Below are the code and all the weights of a small trained network. Each question names an input and a target symbol and asks about switching units off, where a switched-off unit gives its printed mean instead of its output.

import numpy as np


def w(rows, s, z=0):
    codes = np.array(rows[::2]) - 128.0
    scale = np.full(codes.shape[1], s)
    scale[-1] = z or s
    return codes * scale


def f(y):
    return np.maximum(y, 0)


def softmax(a):
    e = np.exp(a - a.max(-1, keepdims=True))
    return e / e.sum(-1, keepdims=True)


def log_softmax(a):
    a = a - a.max(-1, keepdims=True)
    return a - np.log(np.exp(a).sum(-1, keepdims=True))


def net(x, mask):
    ids = ['ΔΛΠαβτ'.index(c) for c in x.split()]
    T = len(ids)
    res = E[ids] + P[:T]
    q, k, v = (res @ M[0].T for M in (Q, K, V))
    z = softmax(np.where(np.tri(T) > 0, q @ k.T / 4**0.5, -1e9)) @ v
    res = res + np.where(mask[0], z, O[0][:, -1]) @ O[0][:, :-1]
    y = f(res @ A[0][:, :-1].T + A[0][:, -1])
    res = res + np.where(mask[1:13], y, B[0][:, -1]) @ B[0][:, :-1]
    return log_softmax(res[-1] @ U[:, :-1].T + U[:, -1])


Q, K, V, O, A, B = {}, {}, {}, {}, {}, {}
E = w([
[33,64,10,127,110,23,156,171,106],'Δ',
[160,104,126,224,166,204,78,176,83],'Λ',
[118,66,129,200,96,101,93,34,254],'Π',
[205,170,120,99,41,71,94,138,85],'α',
[87,210,170,76,133,109,56,227,205],'β',
[159,33,220,171,133,111,203,169,165],'τ',
],0.0077)
P = w([
[134,253,106,200,137,156,233,156,140],'0',
[161,171,81,197,126,116,150,199,149],'1',
[140,124,107,188,105,107,117,178,132],'2',
[124,98,125,166,100,102,103,163,123],'3',
[109,74,129,150,93,102,100,157,119],'4',
[109,64,133,139,92,96,81,155,113],'5',
[102,50,137,119,88,88,74,146,110],'6',
[105,41,133,107,81,80,69,141,109],'7',
[116,59,157,94,82,94,51,135,103],'8',
],0.0056)
Q[0] = w([
[124,149,79,182,123,102,112,218,143],'H1',
[109,210,152,25,173,149,227,56,163],'H1',
[109,39,138,141,2,4,97,158,190],'H1',
[172,112,133,190,77,102,64,218,166],'H1',
],0.0091)
K[0] = w([
[147,107,172,1,38,61,56,153,161],'H1',
[149,87,132,244,207,216,85,140,95],'H1',
[103,212,74,52,81,79,80,166,82],'H1',
[88,131,98,6,63,29,82,137,171],'H1',
],0.0066)
V[0] = w([
[13,177,127,154,222,186,124,147,209],'H1',
[153,117,48,208,126,149,173,36,93],'H1',
[83,187,14,113,129,78,125,158,49],'H1',
[2,31,22,128,122,44,131,137,130],'H1',
],0.0059)
O[0] = w([
[120,121,98,141,219,49,57,167,163,31],'H1',
[140,75,51,112,158,182,129,16,53,93],'H1',
[87,213,61,172,109,133,106,122,74,254],'H1',
[85,254,170,195,170,58,157,24,71,221],'H1',
],0.0074,0.002)
A[0] = w([
[127,141,78,145,111,94,187,128,167,196],'N1',
[129,118,117,123,115,107,79,140,198,86],'N2',
[118,142,156,161,255,62,121,109,125,76],'N3',
[170,120,131,166,186,124,120,115,134,126],'N4',
[118,181,129,123,116,99,146,94,85,26],'N5',
[79,153,145,147,141,104,91,73,125,25],'N6',
[112,157,102,125,129,117,35,52,116,22],'N7',
[91,107,116,149,143,157,186,60,76,231],'N8',
[151,159,71,150,178,170,80,160,103,10],'N9',
[116,100,189,102,119,112,152,88,162,98],'N10',
[156,124,129,151,120,135,150,84,156,225],'N11',
[147,44,124,102,99,148,89,153,146,128],'N12',
],0.0089,0.0011)
B[0] = w([
[153,188,191,176,141,66,187,116,184,210],'N1',
[149,129,65,127,135,137,110,54,63,203],'N2',
[63,89,128,69,208,155,60,104,197,236],'N3',
[105,83,139,103,125,146,68,135,132,192],'N4',
[161,104,103,85,188,175,163,94,166,242],'N5',
[124,98,143,84,130,156,160,201,150,235],'N6',
[147,117,143,104,84,161,199,254,100,221],'N7',
[234,98,103,123,114,159,168,94,90,253],'N8',
[66,136,66,102,95,123,96,147,68,231],'N9',
[76,158,58,128,95,111,103,141,48,182],'N10',
[157,113,168,160,122,122,85,96,136,188],'N11',
[152,60,113,47,210,207,118,111,155,250],'N12',
],0.0075,0.0029)
U = w([
[126,165,99,90,179,128,171,121,138,4],'Δ',
[111,73,68,24,142,159,91,143,77,76],'Λ',
[149,122,123,139,161,117,84,2,170,148],'Π',
[188,175,136,227,47,86,157,142,53,226],'α',
[16,183,170,178,114,92,97,179,161,182],'β',
[177,78,203,91,150,151,162,173,194,76],'τ',
],0.0087,0.0033)

Each question gives the input, a string of symbols that net reads in full, and the target symbol t.
The units are the heads (4 rows each of Q, K, V and O) and the neurons (one row each of A and B). Each row of codes is followed by its name. A weight is (code - 128) times the scale printed after its matrix; where a second scale follows, it is the last column's (O, A, B and U).
mask holds one flag per unit, heads first, then neurons. A switched-off unit (its flag False) gives its mean, the last column of its rows in O or B, instead of its output. The means were averaged over made-up inputs and are rounded, as every weight is.
A unit's drop is (log p(t) with every unit on - log p(t) with that unit switched off) / (log p(t) with every unit on - log p(t) with every unit switched off).
The circuit of an input: a set's keep is (log p(t) with only the set's units on - log p(t) with every unit switched off) / (log p(t) with every unit on - log p(t) with every unit switched off). Starting from the 12 units with the biggest drops (on a tie, the unit counted first), units are removed one at a time, each time the one whose removal leaves the highest keep (on an exact tie, the one counted first), for as long as the keep stays at least 0.8.
circuit, biggest first: the units of the circuit, biggest drop first
top k neurons: the k neurons with the biggest drops, biggest first
drop of u: that unit's drop, to one decimal
input β Δ τ α β Π τ, target β: circuit, biggest first : [H1 N8 N5]
input Λ Λ τ τ τ Λ, target τ: circuit, biggest first : [H1]
input Λ τ Π Π τ Λ Λ β Λ, target β: circuit, biggest first : [H1 N8]
input Δ Δ Λ Λ α Λ Π, target α: circuit, biggest first : [N7 H1]
input α Δ τ, target α: circuit, biggest first : [N12 H1]
input Λ Δ τ τ, target Π: circuit, biggest first : [H1 N3]
input Δ Δ Λ Λ, target Λ: top 3 neurons : [N3 N9 N7]
input τ τ Δ Λ Λ Π Δ, target Δ: top 3 neurons : [N5 N3 N1]
input τ Λ τ Π Λ Δ, target Δ: top 2 neurons : [N5 N3]
input β τ α Π τ Λ τ τ Δ, target α: top 2 neurons : [N12 N3]
input Λ β Λ, target β: drop of N8 : 0.3
input Δ Λ Λ, target Λ: drop of N3 : 0.5
input α Λ Λ Δ Λ Λ Λ Π, target α: drop of H1 : 0.4
input Λ Λ Λ τ Δ τ Π, target τ: drop of N8 : 0.2
